Here is a tiny trained network, its code and every weight. The questions are about switching its units off for an input and a target symbol, where a switched-off unit gives its printed mean instead of its output.

import numpy as np


def w(rows, s, z=0):
    codes = np.array(rows[::2]) - 128.0
    scale = np.full(codes.shape[1], s)
    scale[-1] = z or s
    return codes * scale


def f(y):
    return y / 2 * (1 + np.tanh(0.7978845608 * (y + 0.044715 * y**3)))


def softmax(a):
    e = np.exp(a - a.max(-1, keepdims=True))
    return e / e.sum(-1, keepdims=True)


def log_softmax(a):
    a = a - a.max(-1, keepdims=True)
    return a - np.log(np.exp(a).sum(-1, keepdims=True))


def net(x, mask):
    ids = ['βγθλμτφω'.index(c) for c in x.split()]
    T = len(ids)
    res = E[ids] + P[:T]
    r = res
    for j in range(3):
        rows = slice(3 * j, 3 * j + 3)
        q, k, v = (r @ M[0][rows].T for M in (Q, K, V))
        z = softmax(np.where(np.tri(T) > 0, q @ k.T / 3**0.5, -1e9)) @ v
        o = O[0][rows]
        res = res + np.where(mask[j], z, o[:, -1]) @ o[:, :-1]
    y = f(res @ A[0][:, :-1].T + A[0][:, -1])
    res = res + np.where(mask[3:19], y, B[0][:, -1]) @ B[0][:, :-1]
    return log_softmax(res[-1] @ U[:, :-1].T + U[:, -1])


Q, K, V, O, A, B = {}, {}, {}, {}, {}, {}
E = w([
[99,218,194,90,113,180,171],'β',
[80,136,146,164,178,94,165],'γ',
[79,129,141,100,185,106,135],'θ',
[49,152,105,162,154,91,142],'λ',
[161,149,125,248,140,143,93],'μ',
[101,122,140,226,101,132,143],'τ',
[205,114,149,119,216,121,112],'φ',
[133,160,48,69,140,165,64],'ω',
],0.015)
P = w([
[122,161,221,114,125,111,18],'0',
[198,242,124,121,103,33,152],'1',
[88,166,175,137,159,143,41],'2',
[175,212,99,129,132,73,186],'3',
[56,142,154,147,198,177,71],'4',
[173,184,77,131,148,104,210],'5',
[49,124,128,149,216,205,95],'6',
[177,165,56,128,163,133,229],'7',
[40,104,101,163,227,230,114],'8',
[187,143,26,138,175,154,254],'9',
[21,74,84,180,255,231,122],'10',
],0.0097)
Q[0] = w([
[224,100,107,68,18,26,172],'h0',
[174,151,115,111,156,151,210],'h0',
[113,145,86,113,96,102,250],'h0',
[139,231,100,135,204,110,168],'h1',
[161,189,87,138,205,97,191],'h1',
[188,168,112,116,111,72,217],'h1',
[75,136,136,137,178,162,96],'h2',
[148,130,135,92,159,142,100],'h2',
[81,166,106,232,156,144,148],'h2',
],0.013)
K[0] = w([
[113,219,233,114,57,40,98],'h0',
[100,168,167,85,93,198,200],'h0',
[100,155,209,176,124,132,196],'h0',
[120,155,38,105,113,252,180],'h1',
[109,148,71,86,122,254,150],'h1',
[119,236,143,22,103,191,137],'h1',
[98,70,128,205,100,221,173],'h2',
[109,95,163,158,151,84,142],'h2',
[82,132,39,118,56,206,155],'h2',
],0.0093)
V[0] = w([
[48,167,82,187,66,124,81],'h0',
[180,133,209,193,144,175,154],'h0',
[214,175,88,10,144,191,69],'h0',
[175,182,117,135,90,191,31],'h1',
[129,138,254,119,113,208,208],'h1',
[106,178,91,25,111,132,170],'h1',
[90,129,148,79,125,206,156],'h2',
[130,67,105,171,125,158,134],'h2',
[124,168,93,44,209,123,16],'h2',
],0.0081)
O[0] = w([
[107,87,154,76,74,254,170,94],'h0',
[160,219,129,161,207,148,103,192],'h0',
[94,59,30,200,149,112,91,177],'h0',
[143,115,87,214,168,234,125,187],'h1',
[121,145,213,156,184,94,50,108],'h1',
[56,113,57,129,126,104,86,124],'h1',
[148,122,183,95,130,85,98,96],'h2',
[105,154,146,158,129,149,101,76],'h2',
[155,108,85,47,219,130,121,254],'h2',
],0.0088,0.0045)
A[0] = w([
[127,132,84,124,138,110,223,122],'n0',
[148,171,144,149,101,50,217,2],'n1',
[53,88,134,80,210,119,132,180],'n2',
[69,135,96,134,129,118,243,172],'n3',
[234,209,166,108,123,72,127,177],'n4',
[182,210,103,166,53,111,227,152],'n5',
[163,136,31,189,110,45,166,79],'n6',
[9,171,111,190,132,168,175,188],'n7',
[213,103,141,223,152,137,107,167],'n8',
[66,124,146,2,114,33,180,97],'n9',
[49,199,152,152,17,130,151,96],'n10',
[134,159,89,204,188,58,87,155],'n11',
[156,129,40,130,124,83,111,75],'n12',
[142,130,222,143,211,118,80,181],'n13',
[44,61,96,113,109,225,132,143],'n14',
[69,118,71,147,131,134,64,115],'n15',
],0.0076,0.0053)
B[0] = w([
[145,146,174,128,186,155,73,166],'n0',
[109,109,166,175,201,162,9,133],'n1',
[134,114,102,139,42,155,141,219],'n2',
[146,173,138,121,144,184,97,177],'n3',
[65,40,158,159,157,85,207,186],'n4',
[87,48,117,174,122,144,90,165],'n5',
[178,70,198,67,122,188,128,163],'n6',
[193,116,86,124,98,95,107,198],'n7',
[74,155,100,88,68,151,146,210],'n8',
[55,129,121,1,127,123,113,150],'n9',
[214,93,115,121,39,19,69,141],'n10',
[64,173,117,154,103,116,142,254],'n11',
[164,143,178,129,137,143,159,163],'n12',
[191,134,112,113,123,73,98,235],'n13',
[122,105,198,158,121,144,161,175],'n14',
[113,123,150,168,169,132,154,171],'n15',
],0.008,0.012)
U = w([
[165,95,186,109,157,79,253,102],'β',
[79,159,141,60,70,145,217,118],'γ',
[112,183,36,153,139,79,118,188],'θ',
[225,86,162,142,80,105,106,180],'λ',
[149,75,102,71,121,114,31,93],'μ',
[83,126,242,161,224,151,40,2],'τ',
[51,66,129,174,112,153,189,81],'φ',
[196,174,161,121,154,195,133,168],'ω',
],0.0074,0.003)

Each question gives the input, a string of symbols that net reads in full, and the target symbol t.
The units are the heads (3 rows each of Q, K, V and O) and the neurons (one row each of A and B). Each row of codes is followed by its name. A weight is (code - 128) times the scale printed after its matrix; where a second scale follows, it is the last column's (O, A, B and U).
mask holds one flag per unit, heads first, then neurons. A switched-off unit (its flag False) gives its mean, the last column of its rows in O or B, instead of its output. The means were averaged over made-up inputs and are rounded, as every weight is.
A unit's drop is (log p(t) with every unit on - log p(t) with that unit switched off) / (log p(t) with every unit on - log p(t) with every unit switched off).
The circuit of an input: a set's keep is (log p(t) with only the set's units on - log p(t) with every unit switched off) / (log p(t) with every unit on - log p(t) with every unit switched off). Starting from the 12 units with the biggest drops (on a tie, the unit counted first), units are removed one at a time, each time the one whose removal leaves the highest keep (on an exact tie, the one counted first), for as long as the keep stays at least 0.8.
circuit, biggest first: the units of the circuit, biggest drop first
unit that matters most: the unit with the biggest drop
k most important neurons: the k neurons with the biggest drops, biggest first
which heads matter: for each layer, one digit per head in row order, 1 if its drop is at least 0.15 and else 0, layers parted by /
input φ λ μ τ γ τ θ γ ω μ, target ω: which heads matter	010
input γ λ λ γ φ γ τ λ φ, target θ: which heads matter	100
input φ τ λ γ ω ω β φ, target θ: unit that matters most	h1
input φ γ γ θ τ λ μ θ τ φ, target β: circuit, biggest first	[n4; h0]
input λ φ μ θ θ ω φ, target φ: which heads matter	110
input φ φ λ β φ φ τ φ φ θ, target θ: which heads matter	010
input γ μ φ φ μ φ φ φ, target β: which heads matter	110
input λ θ γ λ φ λ λ γ γ, target γ: circuit, biggest first	[h1; h0]
input φ γ τ τ λ, target λ: circuit, biggest first	[h2; h0; n10; n7]
input φ τ γ γ φ λ, target μ: 2 most important neurons	[n10; n9]
input φ θ β φ ω φ λ τ, target ω: which heads matter	000
input ω ω λ γ τ τ φ φ τ φ τ, target θ: circuit, biggest first	[h0; n7]
input τ τ λ, target λ: circuit, biggest first	[h0; h2; n10; n7]
input γ γ γ, target β: circuit, biggest first	[h0; h1; n4]
input γ λ γ, target γ: circuit, biggest first	[h0]
input τ λ φ φ φ φ μ θ τ γ β, target λ: circuit, biggest first	[h2; n10; n7; n11]
input λ μ ω τ β, target φ: which heads matter	100
input φ λ β λ λ, target γ: circuit, biggest first	[h0; h1]
input γ θ τ θ, target γ: circuit, biggest first	[n9; h0]
input θ β τ θ τ φ λ τ θ, target λ: unit that matters most	h2
input φ β γ γ ω φ φ θ γ τ γ, target λ: which heads matter	101
input γ ω τ, target φ: which heads matter	100
input ω γ λ τ, target ω: which heads matter	011
